Here is a tiny trained network, its code and every weight. The questions are about switching its units off for an input and a target symbol, where a switched-off unit gives its printed mean instead of its output.

import numpy as np


def w(rows, s, z=0):
    codes = np.array(rows[::2]) - 128.0
    scale = np.full(codes.shape[1], s)
    scale[-1] = z or s
    return codes * scale


def norm(h):
    return h / np.sqrt((h * h).mean(-1, keepdims=True) + 1e-5)


def f(y):
    return y / 2 * (1 + np.tanh(0.7978845608 * (y + 0.044715 * y**3)))


def softmax(a):
    e = np.exp(a - a.max(-1, keepdims=True))
    return e / e.sum(-1, keepdims=True)


def log_softmax(a):
    a = a - a.max(-1, keepdims=True)
    return a - np.log(np.exp(a).sum(-1, keepdims=True))


def net(x, mask):
    ids = ['βγδζλμξσφψω'.index(c) for c in x.split()]
    T = len(ids)
    res = E[ids] + P[:T]
    r = norm(res)
    for j in range(2):
        rows = slice(3 * j, 3 * j + 3)
        q, k, v = (r @ M[0][rows].T for M in (Q, K, V))
        z = softmax(np.where(np.tri(T) > 0, q @ k.T / 3**0.5, -1e9)) @ v
        o = O[0][rows]
        res = res + np.where(mask[j], z, o[:, -1]) @ o[:, :-1]
    y = f(norm(res) @ A[0][:, :-1].T + A[0][:, -1])
    res = res + np.where(mask[2:6], y, B[0][:, -1]) @ B[0][:, :-1]
    return log_softmax(norm(res)[-1] @ U[:, :-1].T + U[:, -1])


Q, K, V, O, A, B = {}, {}, {}, {}, {}, {}
E = w([
[126,85,175],'β',
[125,83,173],'γ',
[56,182,86],'δ',
[153,117,253],'ζ',
[167,138,186],'λ',
[151,171,104],'μ',
[146,31,101],'ξ',
[148,112,132],'σ',
[97,153,139],'φ',
[157,177,135],'ψ',
[124,93,175],'ω',
],0.021)
P = w([
[255,232,160],'0',
[210,187,150],'1',
[194,155,149],'2',
[191,133,152],'3',
[173,117,157],'4',
[167,102,155],'5',
[160,90,156],'6',
[151,77,158],'7',
[145,68,159],'8',
[133,57,168],'9',
[129,48,168],'10',
],0.004)
Q[0] = w([
[211,175,11],'head 1',
[49,139,77],'head 1',
[101,182,104],'head 1',
[184,46,246],'head 2',
[191,133,1],'head 2',
[55,59,66],'head 2',
],0.0085)
K[0] = w([
[191,88,181],'head 1',
[245,98,185],'head 1',
[58,94,117],'head 1',
[201,90,149],'head 2',
[147,91,70],'head 2',
[42,102,80],'head 2',
],0.011)
V[0] = w([
[146,255,80],'head 1',
[109,158,96],'head 1',
[138,164,85],'head 1',
[222,69,75],'head 2',
[42,180,109],'head 2',
[134,68,130],'head 2',
],0.011)
O[0] = w([
[91,100,122,254],'head 1',
[123,143,117,127],'head 1',
[232,197,92,127],'head 1',
[205,144,143,82],'head 2',
[130,176,255,60],'head 2',
[99,223,179,96],'head 2',
],0.0065,0.0042)
A[0] = w([
[207,132,112,46],'neuron 1',
[176,67,111,107],'neuron 2',
[209,149,115,42],'neuron 3',
[75,254,80,254],'neuron 4',
],0.013,0.0026)
B[0] = w([
[6,184,193,199],'neuron 1',
[52,116,29,218],'neuron 2',
[73,103,147,199],'neuron 3',
[253,141,14,254],'neuron 4',
],0.0069,0.0053)
U = w([
[147,117,147,89],'β',
[151,88,144,112],'γ',
[240,184,82,254],'δ',
[209,122,229,197],'ζ',
[2,175,204,145],'λ',
[139,112,123,69],'μ',
[138,116,130,77],'ξ',
[16,186,38,91],'σ',
[133,77,138,117],'φ',
[135,92,119,83],'ψ',
[141,107,148,93],'ω',
],0.009,0.0067)

Each question gives the input, a string of symbols that net reads in full, and the target symbol t.
The units are the heads (3 rows each of Q, K, V and O) and the neurons (one row each of A and B). Each row of codes is followed by its name. A weight is (code - 128) times the scale printed after its matrix; where a second scale follows, it is the last column's (O, A, B and U).
mask holds one flag per unit, heads first, then neurons. A switched-off unit (its flag False) gives its mean, the last column of its rows in O or B, instead of its output. The means were averaged over made-up inputs and are rounded, as every weight is.
A unit's drop is (log p(t) with every unit on - log p(t) with that unit switched off) / (log p(t) with every unit on - log p(t) with every unit switched off).
The circuit of an input: a set's keep is (log p(t) with only the set's units on - log p(t) with every unit switched off) / (log p(t) with every unit on - log p(t) with every unit switched off). Starting from all 6 units, units are removed one at a time, each time the one whose removal leaves the highest keep (on an exact tie, the one counted first), for as long as the keep stays at least 0.8.
units of the circuit, in order: the units of the circuit, biggest drop first
top k neurons: the k neurons with the biggest drops, biggest first
which heads matter: for each layer, one digit per head in row order, 1 if its drop is at least 0.15 and else 0, layers parted by /
drop when u is switched off: that unit's drop, to one decimal
input φ δ μ μ γ μ β φ ζ γ μ, target λ: which heads matter : 11
input γ μ ψ β φ μ ψ β σ σ ψ, target λ: units of the circuit, in order : [neuron 1; neuron 3]
input ψ ψ ψ ξ φ γ ξ ω ψ, target λ: top 3 neurons : [neuron 1; neuron 3; neuron 4]
input ω λ σ, target σ: top 3 neurons : [neuron 1; neuron 2; neuron 4]
input ξ ξ ω β β γ ξ σ φ γ λ, target λ: units of the circuit, in order : [neuron 4; head 2; neuron 1]
input ψ λ γ ψ, target σ: which heads matter : 11
input φ σ ψ β φ μ λ λ, target λ: top neuron : [neuron 4]
input γ σ ψ μ σ σ, target σ: units of the circuit, in order : [neuron 4; neuron 2]
input ψ ξ γ φ φ δ, target δ: top 3 neurons : [neuron 4; neuron 1; neuron 2]
input φ δ μ ψ ψ ω μ, target σ: units of the circuit, in order : [head 2; neuron 1; neuron 3]
input μ β σ φ, target δ: top 2 neurons : [neuron 4; neuron 2]
input γ ξ γ γ γ σ μ ψ φ ξ δ, target δ: drop when neuron 1 is switched off : 0.3
input γ ψ μ δ λ μ, target σ: drop when head 1 is switched off : 0.5
input ψ φ ψ, target σ: drop when neuron 4 is switched off : -0.1
